Below is a small trained network, with its code and all its weights. Each question gives an input and a class and asks what happens when units are switched off, that is, made to give their printed mean instead of their output.

import numpy as np


def w(rows, s, z=0):
    codes = np.array(rows[::2]) - 128.0
    scale = np.full(codes.shape[1], s)
    scale[-1] = z or s
    return codes * scale


def norm(h):
    return h / np.sqrt((h * h).mean(-1, keepdims=True) + 1e-5)


def f(y):
    return y / 2 * (1 + np.tanh(0.7978845608 * (y + 0.044715 * y**3)))


def log_softmax(a):
    a = a - a.max(-1, keepdims=True)
    return a - np.log(np.exp(a).sum(-1, keepdims=True))


def net(x, mask):
    res = np.array(x, float).reshape(1, 3) / 4 @ E
    u = 0
    for l in range(2):
        y = f(norm(res) @ A[l][:, :-1].T + A[l][:, -1])
        res = res + np.where(mask[u : u + 14], y, B[l][:, -1]) @ B[l][:, :-1]
        u += 14
    return log_softmax(norm(res)[-1] @ U[:, :-1].T + U[:, -1])


A, B = {}, {}
E = w([
[50,65,162,51,140],'x0',
[101,35,100,209,3],'x1',
[163,26,22,108,194],'x2',
],0.00037)
A[0] = w([
[125,131,124,126,126,128],'L0N0',
[105,136,131,139,126,7],'L0N1',
[105,121,126,135,129,8],'L0N2',
[95,142,107,140,136,128],'L0N3',
[29,72,135,11,118,119],'L0N4',
[159,141,119,145,143,186],'L0N5',
[107,133,117,128,139,73],'L0N6',
[106,139,112,133,131,129],'L0N7',
[161,187,145,67,213,172],'L0N8',
[163,25,144,178,27,111],'L0N9',
[156,77,138,151,84,115],'L0N10',
[177,26,15,93,188,140],'L0N11',
[44,232,231,189,108,122],'L0N12',
[137,127,127,117,118,128],'L0N13',
],0.0012,0.0018)
B[0] = w([
[128,128,128,128,128,128],'L0N0',
[236,163,54,126,197,1],'L0N1',
[245,174,53,145,218,2],'L0N2',
[135,124,133,125,125,128],'L0N3',
[149,81,208,188,181,147],'L0N4',
[75,99,171,119,88,208],'L0N5',
[184,141,104,140,155,65],'L0N6',
[131,125,132,127,127,129],'L0N7',
[66,103,103,174,74,225],'L0N8',
[56,183,82,132,170,125],'L0N9',
[86,165,97,127,155,112],'L0N10',
[133,164,172,86,58,187],'L0N11',
[193,100,120,43,63,161],'L0N12',
[126,127,129,134,133,128],'L0N13',
],0.0011,0.00071)
A[1] = w([
[120,106,139,143,94,154],'L1N0',
[110,190,180,143,113,98],'L1N1',
[253,200,77,220,123,57],'L1N2',
[114,131,127,123,129,126],'L1N3',
[97,148,107,131,132,132],'L1N4',
[169,212,156,60,254,2],'L1N5',
[178,42,20,105,193,24],'L1N6',
[255,192,80,220,121,42],'L1N7',
[121,142,99,95,101,138],'L1N8',
[169,52,33,113,193,16],'L1N9',
[154,98,112,163,101,51],'L1N10',
[103,132,133,157,154,128],'L1N11',
[111,134,123,140,140,132],'L1N12',
[166,207,156,70,244,6],'L1N13',
],0.0023,0.00051)
B[1] = w([
[132,140,72,126,148,228],'L1N0',
[205,152,125,82,75,226],'L1N1',
[64,32,190,43,184,15],'L1N2',
[152,114,126,125,131,149],'L1N3',
[174,85,132,131,108,144],'L1N4',
[59,60,49,234,35,135],'L1N5',
[171,248,235,110,31,77],'L1N6',
[40,31,196,46,179,4],'L1N7',
[158,119,157,189,136,155],'L1N8',
[152,229,221,110,51,54],'L1N9',
[45,152,103,153,113,75],'L1N10',
[149,96,108,82,107,130],'L1N11',
[149,106,123,112,118,132],'L1N12',
[71,66,64,213,32,112],'L1N13',
],0.0014,0.00039)
U = w([
[51,85,23,243,48,167],'0',
[200,245,225,73,45,164],'1',
[59,28,204,49,223,151],'2',
[236,182,30,123,253,106],'3',
[179,151,137,199,211,2],'4',
],0.006,0.0061)

Each question gives the input, the list of numbers given to net, and the class t.
The units are the neurons (one row each of A and B). Each row of codes is followed by its name. A weight is (code - 128) times the scale printed after its matrix; where a second scale follows, it is the last column's (A, B and U).
mask holds one flag per neuron, layer by layer. A switched-off neuron (its flag False) gives its mean, the last column of its row in B, instead of its output. The means were averaged over made-up inputs and are rounded, as every weight is.
A unit's drop is (log p(t) with every unit on - log p(t) with that unit switched off) / (log p(t) with every unit on - log p(t) with every unit switched off).
The circuit of an input: a set's keep is (log p(t) with only the set's units on - log p(t) with every unit switched off) / (log p(t) with every unit on - log p(t) with every unit switched off). Starting from the 12 units with the biggest drops (on a tie, the unit counted first), units are removed one at a time, each time the one whose removal leaves the highest keep (on an exact tie, the one counted first), for as long as the keep stays at least 0.8.
units of the circuit, in order: the units of the circuit, biggest drop first
k most important neurons: the k neurons with the biggest drops, biggest first
k most important neurons of layer l: the k neurons of layer l with the biggest drops, biggest first
drop of u: that unit's drop, to one decimal
input [-7,1,-3], class 2: units of the circuit, in order : [L1N7 L1N2]
input [-2,1,1], class 3: 2 most important neurons : [L1N5 L1N13]
input [5,-2,5], class 1: units of the circuit, in order : [L1N6 L1N9]
input [1,-6,-6], class 0: 4 most important neurons of layer 1 : [L1N5 L1N13 L1N6 L1N9]
input [-3,6,7], class 1: units of the circuit, in order : [L1N6 L1N9 L1N5]
input [-8,-4,-5], class 2: 3 most important neurons : [L1N7 L1N2 L1N6]
input [-3,-4,5], class 1: 3 most important neurons : [L1N6 L1N9 L0N8]
input [3,2,-2], class 3: most important neuron : [L1N5]
input [0,-3,-2], class 3: 3 most important neurons : [L1N6 L0N8 L1N9]
input [-6,-5,2], class 2: 2 most important neurons of layer 0 : [L0N8 L0N9]
input [-5,-3,-3], class 2: 4 most important neurons of layer 1 : [L1N2 L1N7 L1N6 L1N9]
input [-4,-2,3], class 2: 2 most important neurons of layer 0 : [L0N11 L0N12]
input [-3,4,6], class 1: 4 most important neurons of layer 1 : [L1N6 L1N5 L1N9 L1N13]
input [-2,-8,8], class 0: 2 most important neurons of layer 0 : [L0N12 L0N11]
input [4,-4,2], class 0: drop of L1N5 : 0.4
input [-1,1,4], class 1: drop of L1N5 : 0.2
input [-3,-2,0], class 3: drop of L1N5 : 0.1
input [-7,-4,7], class 1: drop of L0N11 : -0.1
